Here is a tiny trained network, its code and every weight. The questions are about switching its units off for an input and a class, where a switched-off unit gives its printed mean instead of its output.

import numpy as np


def w(rows, s, z=0):
    codes = np.array(rows[::2]) - 128.0
    scale = np.full(codes.shape[1], s)
    scale[-1] = z or s
    return codes * scale


def norm(h):
    return h / np.sqrt((h * h).mean(-1, keepdims=True) + 1e-5)


def f(y):
    return np.maximum(y, 0)


def log_softmax(a):
    a = a - a.max(-1, keepdims=True)
    return a - np.log(np.exp(a).sum(-1, keepdims=True))


def net(x, mask):
    res = np.array(x, float).reshape(1, 6) / 4 @ E
    u = 0
    for l in range(4):
        y = f(norm(res) @ A[l][:, :-1].T + A[l][:, -1])
        res = res + np.where(mask[u : u + 9], y, B[l][:, -1]) @ B[l][:, :-1]
        u += 9
    return log_softmax(norm(res)[-1] @ U[:, :-1].T + U[:, -1])


A, B = {}, {}
E = w([
[175,205,238,85,124,134,129,186,42,103],'x0',
[132,130,124,132,123,132,123,136,130,132],'x1',
[131,127,130,124,131,134,127,125,125,130],'x2',
[182,121,162,89,121,197,145,153,120,7],'x3',
[130,129,128,130,127,131,118,132,131,127],'x4',
[92,165,109,55,88,166,116,120,126,125],'x5',
],0.012)
A[0] = w([
[188,64,121,101,143,194,157,127,149,2,179],'L0N0',
[55,177,101,9,46,160,113,116,161,135,178],'L0N1',
[159,34,90,114,127,147,109,134,201,76,1],'L0N2',
[173,68,176,227,185,33,145,161,121,143,191],'L0N3',
[118,193,178,124,110,63,117,140,69,188,112],'L0N4',
[127,190,192,137,153,109,103,75,109,176,5],'L0N5',
[124,55,110,225,139,155,155,93,214,119,143],'L0N6',
[12,66,76,154,139,108,108,42,177,180,208],'L0N7',
[90,130,55,92,131,191,151,88,171,49,8],'L0N8',
],0.0089,0.0042)
B[0] = w([
[174,190,42,130,164,198,219,88,148,127,215],'L0N0',
[1,148,155,78,86,160,86,197,176,114,209],'L0N1',
[117,179,128,148,118,240,160,99,186,133,166],'L0N2',
[106,174,82,166,220,166,183,229,183,64,215],'L0N3',
[102,161,175,149,159,192,107,100,171,232,188],'L0N4',
[57,93,166,175,157,115,168,118,112,131,154],'L0N5',
[165,164,131,162,120,208,153,27,93,177,204],'L0N6',
[207,140,94,75,100,64,101,155,141,82,248],'L0N7',
[48,93,104,185,162,119,126,178,210,78,174],'L0N8',
],0.0089,0.014)
A[1] = w([
[77,107,156,109,83,128,110,88,92,171,60],'L1N0',
[228,147,142,174,118,124,141,78,128,171,116],'L1N1',
[63,130,112,98,74,77,67,104,133,163,135],'L1N2',
[196,164,104,146,166,120,159,157,105,124,100],'L1N3',
[177,112,161,124,102,166,85,120,51,87,115],'L1N4',
[99,101,136,110,83,180,147,136,106,97,80],'L1N5',
[176,65,167,52,167,57,197,153,62,173,15],'L1N6',
[129,33,157,74,54,119,77,166,30,80,1],'L1N7',
[117,177,106,43,7,133,113,131,164,100,125],'L1N8',
],0.012,0.0098)
B[1] = w([
[159,219,218,182,76,161,191,121,108,206,140],'L1N0',
[155,74,193,155,152,190,111,117,106,123,169],'L1N1',
[157,127,144,94,73,170,174,80,108,182,189],'L1N2',
[155,81,110,156,102,163,89,101,124,137,200],'L1N3',
[131,135,118,121,167,126,210,68,197,167,137],'L1N4',
[113,187,92,159,167,75,136,199,165,91,152],'L1N5',
[174,180,206,79,73,68,79,86,122,191,128],'L1N6',
[215,25,149,41,241,42,232,36,240,248,128],'L1N7',
[89,131,52,102,168,59,111,126,98,141,248],'L1N8',
],0.011)
A[2] = w([
[179,153,72,146,173,133,94,167,120,63,95],'L2N0',
[201,98,163,169,124,174,124,82,177,134,191],'L2N1',
[130,2,116,165,88,74,97,131,201,156,114],'L2N2',
[188,164,110,136,134,116,149,217,106,29,162],'L2N3',
[145,194,159,76,192,168,149,131,93,72,80],'L2N4',
[108,142,211,195,213,109,120,153,68,191,89],'L2N5',
[91,151,125,64,156,51,46,161,72,98,12],'L2N6',
[35,149,155,78,47,115,58,145,122,144,45],'L2N7',
[178,137,204,238,167,133,125,170,118,115,6],'L2N8',
],0.0088,0.0022)
B[2] = w([
[135,124,237,133,55,47,88,84,103,170,255],'L2N0',
[248,104,169,163,159,93,154,138,9,135,248],'L2N1',
[61,169,213,83,115,93,125,137,1,193,168],'L2N2',
[84,59,193,46,85,70,99,113,112,224,230],'L2N3',
[152,94,53,96,98,18,26,60,98,187,231],'L2N4',
[36,163,69,159,175,153,80,193,157,37,227],'L2N5',
[178,70,93,128,198,37,182,126,89,115,179],'L2N6',
[203,150,191,160,132,158,224,97,36,123,222],'L2N7',
[101,166,34,65,186,54,127,218,97,5,231],'L2N8',
],0.0078,0.0062)
A[3] = w([
[160,53,179,254,131,39,62,130,72,212,3],'L3N0',
[75,117,153,139,41,215,149,121,131,200,174],'L3N1',
[75,204,117,24,115,29,84,122,120,118,174],'L3N2',
[113,156,73,132,49,94,172,150,219,126,82],'L3N3',
[113,145,138,82,153,107,97,147,125,146,156],'L3N4',
[171,92,69,62,147,74,140,149,43,142,144],'L3N5',
[50,67,129,119,79,187,114,154,254,25,7],'L3N6',
[95,107,82,145,97,225,182,88,248,71,72],'L3N7',
[248,84,101,162,134,108,122,149,112,77,85],'L3N8',
],0.0096,0.0041)
B[3] = w([
[215,98,238,3,209,42,3,214,28,17,171],'L3N0',
[151,166,217,188,111,236,101,136,40,111,163],'L3N1',
[141,11,104,128,71,175,157,58,159,177,247],'L3N2',
[79,73,144,59,143,31,88,158,140,19,172],'L3N3',
[144,143,127,180,83,160,180,127,195,124,176],'L3N4',
[130,70,147,128,93,39,43,88,169,62,221],'L3N5',
[106,213,155,234,242,91,12,228,159,64,159],'L3N6',
[59,239,84,217,179,166,175,177,155,153,190],'L3N7',
[171,91,254,99,113,74,128,149,49,211,198],'L3N8',
],0.0094,0.012)
U = w([
[240,51,213,69,149,15,26,142,30,53,119],'0',
[8,227,24,193,224,95,71,235,215,3,226],'1',
[47,37,41,23,11,54,73,16,168,114,137],'2',
[30,227,242,121,41,234,161,128,61,245,3],'3',
[229,199,74,241,184,235,200,28,110,126,62],'4',
],0.013,0.0053)

Each question gives the input, the list of numbers given to net, and the class t.
The units are the neurons (one row each of A and B). Each row of codes is followed by its name. A weight is (code - 128) times the scale printed after its matrix; where a second scale follows, it is the last column's (A, B and U).
mask holds one flag per neuron, layer by layer. A switched-off neuron (its flag False) gives its mean, the last column of its row in B, instead of its output. The means were averaged over made-up inputs and are rounded, as every weight is.
A unit's drop is (log p(t) with every unit on - log p(t) with that unit switched off) / (log p(t) with every unit on - log p(t) with every unit switched off).
The circuit of an input: a set's keep is (log p(t) with only the set's units on - log p(t) with every unit switched off) / (log p(t) with every unit on - log p(t) with every unit switched off). Starting from the 12 units with the biggest drops (on a tie, the unit counted first), units are removed one at a time, each time the one whose removal leaves the highest keep (on an exact tie, the one counted first), for as long as the keep stays at least 0.8.
units of the circuit, in order: the units of the circuit, biggest drop first
most important unit: the unit with the biggest drop
k most important neurons: the k neurons with the biggest drops, biggest first
k most important neurons of layer l: the k neurons of layer l with the biggest drops, biggest first
drop of u: that unit's drop, to one decimal
input [1,-6,1,1,-4,7], class 2: units of the circuit, in order	[L3N2]
input [-1,-6,8,8,-4,-1], class 4: 2 most important neurons	[L0N0; L0N1]
input [1,8,-7,7,0,3], class 2: 2 most important neurons	[L0N3; L2N4]
input [-7,-3,-6,6,5,0], class 4: 3 most important neurons	[L0N6; L0N0; L0N1]
input [-4,2,3,1,8,-6], class 4: 2 most important neurons	[L0N6; L0N2]
input [5,-1,-7,2,4,1], class 2: 2 most important neurons	[L0N6; L2N4]
input [-8,-3,2,1,-2,7], class 1: 2 most important neurons of layer 0	[L0N8; L0N2]
input [0,1,7,4,-1,2], class 1: 3 most important neurons	[L0N7; L0N0; L0N8]
input [1,8,8,2,4,8], class 2: 3 most important neurons	[L1N8; L0N3; L3N2]
input [7,8,3,-1,3,5], class 3: 2 most important neurons	[L0N7; L0N4]
input [-4,2,-1,0,5,-6], class 0: 3 most important neurons	[L2N1; L0N7; L0N0]
input [-6,-3,8,2,-1,1], class 1: 2 most important neurons of layer 0	[L0N8; L0N7]
input [1,-3,-5,-4,-1,-3], class 1: 2 most important neurons	[L0N4; L0N3]
input [-5,-1,-3,1,-4,0], class 4: units of the circuit, in order	[L0N6]
input [0,-2,2,1,-2,0], class 4: 3 most important neurons	[L0N0; L0N1; L0N7]
input [-7,-8,2,1,2,-4], class 4: 2 most important neurons	[L0N6; L0N2]
input [8,-3,-1,-3,4,1], class 3: 3 most important neurons	[L0N3; L0N0; L0N8]
input [-5,8,8,-4,-7,-1], class 0: drop of L0N1	0.6
input [6,-5,-2,-1,7,-6], class 1: drop of L0N7	0.3
input [-8,7,0,0,6,-8], class 0: drop of L0N7	0.9
input [4,-5,-4,1,5,5], class 2: most important unit	L1N8
